Below are the code and all the weights of a small trained network. Each question names an input and a class and asks about switching units off, where a switched-off unit gives its printed mean instead of its output.

import numpy as np


def w(rows, s, z=0):
    codes = np.array(rows[::2]) - 128.0
    scale = np.full(codes.shape[1], s)
    scale[-1] = z or s
    return codes * scale


def norm(h):
    return h / np.sqrt((h * h).mean(-1, keepdims=True) + 1e-5)


def f(y):
    return np.maximum(y, 0)


def log_softmax(a):
    a = a - a.max(-1, keepdims=True)
    return a - np.log(np.exp(a).sum(-1, keepdims=True))


def net(x, mask):
    res = np.array(x, float).reshape(1, 3) / 4 @ E
    u = 0
    for l in range(4):
        y = f(norm(res) @ A[l][:, :-1].T + A[l][:, -1])
        res = res + np.where(mask[u : u + 4], y, B[l][:, -1]) @ B[l][:, :-1]
        u += 4
    return log_softmax(norm(res)[-1] @ U[:, :-1].T + U[:, -1])


A, B = {}, {}
E = w([
[205,128,131,119,254,133,130,157,123],'x0',
[112,105,143,194,114,176,82,68,210],'x1',
[150,223,214,107,171,53,242,144,127],'x2',
],0.00068)
A[0] = w([
[56,76,83,149,38,157,76,86,150,135],'L0N0',
[57,177,241,217,81,125,167,61,253,3],'L0N1',
[32,134,123,169,6,79,156,78,144,70],'L0N2',
[58,168,154,86,73,83,194,125,88,168],'L0N3',
],0.0016,0.0024)
B[0] = w([
[175,115,121,140,70,168,147,154,61,240],'L0N0',
[58,207,126,176,29,120,210,3,190,192],'L0N1',
[92,121,147,107,242,115,133,135,152,203],'L0N2',
[91,134,107,131,105,88,179,167,138,253],'L0N3',
],0.0028,0.0018)
A[1] = w([
[127,209,221,111,178,33,197,120,219,128],'L1N0',
[102,140,218,134,200,133,134,39,248,184],'L1N1',
[111,185,148,147,121,72,159,174,151,35],'L1N2',
[180,78,65,14,188,69,89,154,90,5],'L1N3',
],0.0016,0.0014)
B[1] = w([
[208,85,102,118,75,177,7,104,103,249],'L1N0',
[74,195,221,202,215,106,142,166,185,210],'L1N1',
[159,117,94,114,38,113,179,100,142,163],'L1N2',
[7,162,13,67,206,149,155,131,180,162],'L1N3',
],0.0018,0.0021)
A[2] = w([
[213,95,178,87,205,115,106,99,74,119],'L2N0',
[157,13,109,201,56,255,52,77,101,6],'L2N1',
[231,167,171,76,70,69,124,101,125,63],'L2N2',
[188,105,169,156,113,246,107,116,51,104],'L2N3',
],0.0023,0.0024)
B[2] = w([
[74,113,128,140,81,89,138,133,154,177],'L2N0',
[253,98,58,209,31,230,58,149,45,252],'L2N1',
[201,111,199,70,172,124,194,17,65,164],'L2N2',
[137,98,78,189,125,214,82,180,127,206],'L2N3',
],0.0038,0.0019)
A[3] = w([
[151,222,99,23,162,131,153,90,106,165],'L3N0',
[115,62,88,27,185,142,93,160,68,36],'L3N1',
[214,112,196,55,100,133,180,79,31,86],'L3N2',
[157,122,223,184,218,114,5,164,181,2],'L3N3',
],0.0028,0.0024)
B[3] = w([
[142,66,115,143,158,203,48,86,136,251],'L3N0',
[37,127,117,69,159,52,99,162,227,185],'L3N1',
[206,91,207,63,222,92,213,37,51,234],'L3N2',
[251,253,211,179,198,62,30,238,182,200],'L3N3',
],0.0033,0.0017)
U = w([
[12,245,246,244,19,65,245,14,250,137],'0',
[8,17,14,9,254,16,16,241,229,112],'1',
[241,28,250,9,243,13,244,11,20,225],'2',
[14,18,43,24,15,13,255,240,15,41],'3',
[232,16,7,240,10,238,18,235,25,250],'4',
[238,244,246,234,242,17,11,235,246,77],'5',
],0.0038,0.0025)

Each question gives the input, the list of numbers given to net, and the class t.
The units are the neurons (one row each of A and B). Each row of codes is followed by its name. A weight is (code - 128) times the scale printed after its matrix; where a second scale follows, it is the last column's (A, B and U).
mask holds one flag per neuron, layer by layer. A switched-off neuron (its flag False) gives its mean, the last column of its row in B, instead of its output. The means were averaged over made-up inputs and are rounded, as every weight is.
A unit's drop is (log p(t) with every unit on - log p(t) with that unit switched off) / (log p(t) with every unit on - log p(t) with every unit switched off).
The circuit of an input: a set's keep is (log p(t) with only the set's units on - log p(t) with every unit switched off) / (log p(t) with every unit on - log p(t) with every unit switched off). Starting from the 12 units with the biggest drops (on a tie, the unit counted first), units are removed one at a time, each time the one whose removal leaves the highest keep (on an exact tie, the one counted first), for as long as the keep stays at least 0.8.
units of the circuit, in order: the units of the circuit, biggest drop first
unit that matters most: the unit with the biggest drop
k most important neurons: the k neurons with the biggest drops, biggest first
k most important neurons of layer l: the k neurons of layer l with the biggest drops, biggest first
input [3,1,3], class 5: 4 most important neurons -> (L0N3; L0N0; L1N1; L2N1)
input [3,-4,0], class 1: unit that matters most -> L0N1
input [1,7,1], class 0: units of the circuit, in order -> (L0N1; L2N1)
input [-7,4,-1], class 0: units of the circuit, in order -> (L1N0; L2N1)
input [-3,-1,-1], class 3: 2 most important neurons of layer 2 -> (L2N2; L2N1)
input [-7,3,-1], class 0: units of the circuit, in order -> (L1N0; L2N1)
input [-8,7,0], class 0: units of the circuit, in order -> (L0N1; L2N1)
input [2,-6,0], class 1: units of the circuit, in order -> (L0N1; L2N1; L3N1)
input [-8,-4,2], class 3: 2 most important neurons -> (L0N3; L2N2)
input [-6,-5,1], class 3: units of the circuit, in order -> (L0N3; L2N1)
input [-1,-3,0], class 2: 2 most important neurons of layer 1 -> (L1N3; L1N2)
input [8,-3,3], class 1: 4 most important neurons -> (L0N1; L1N3; L2N1; L0N2)
input [3,-4,1], class 1: 2 most important neurons -> (L0N1; L1N3)
input [0,-6,1], class 2: 2 most important neurons -> (L0N2; L3N2)
input [0,3,4], class 0: unit that matters most -> L0N1
input [0,2,8], class 2: 3 most important neurons -> (L1N0; L2N2; L3N2)
input [-5,-2,1], class 3: 3 most important neurons -> (L0N3; L2N2; L2N1)
input [7,-4,-8], class 1: 2 most important neurons -> (L1N3; L1N0)
input [2,1,2], class 5: 4 most important neurons -> (L0N0; L1N1; L0N3; L2N1)
input [-6,-2,2], class 3: unit that matters most -> L0N3
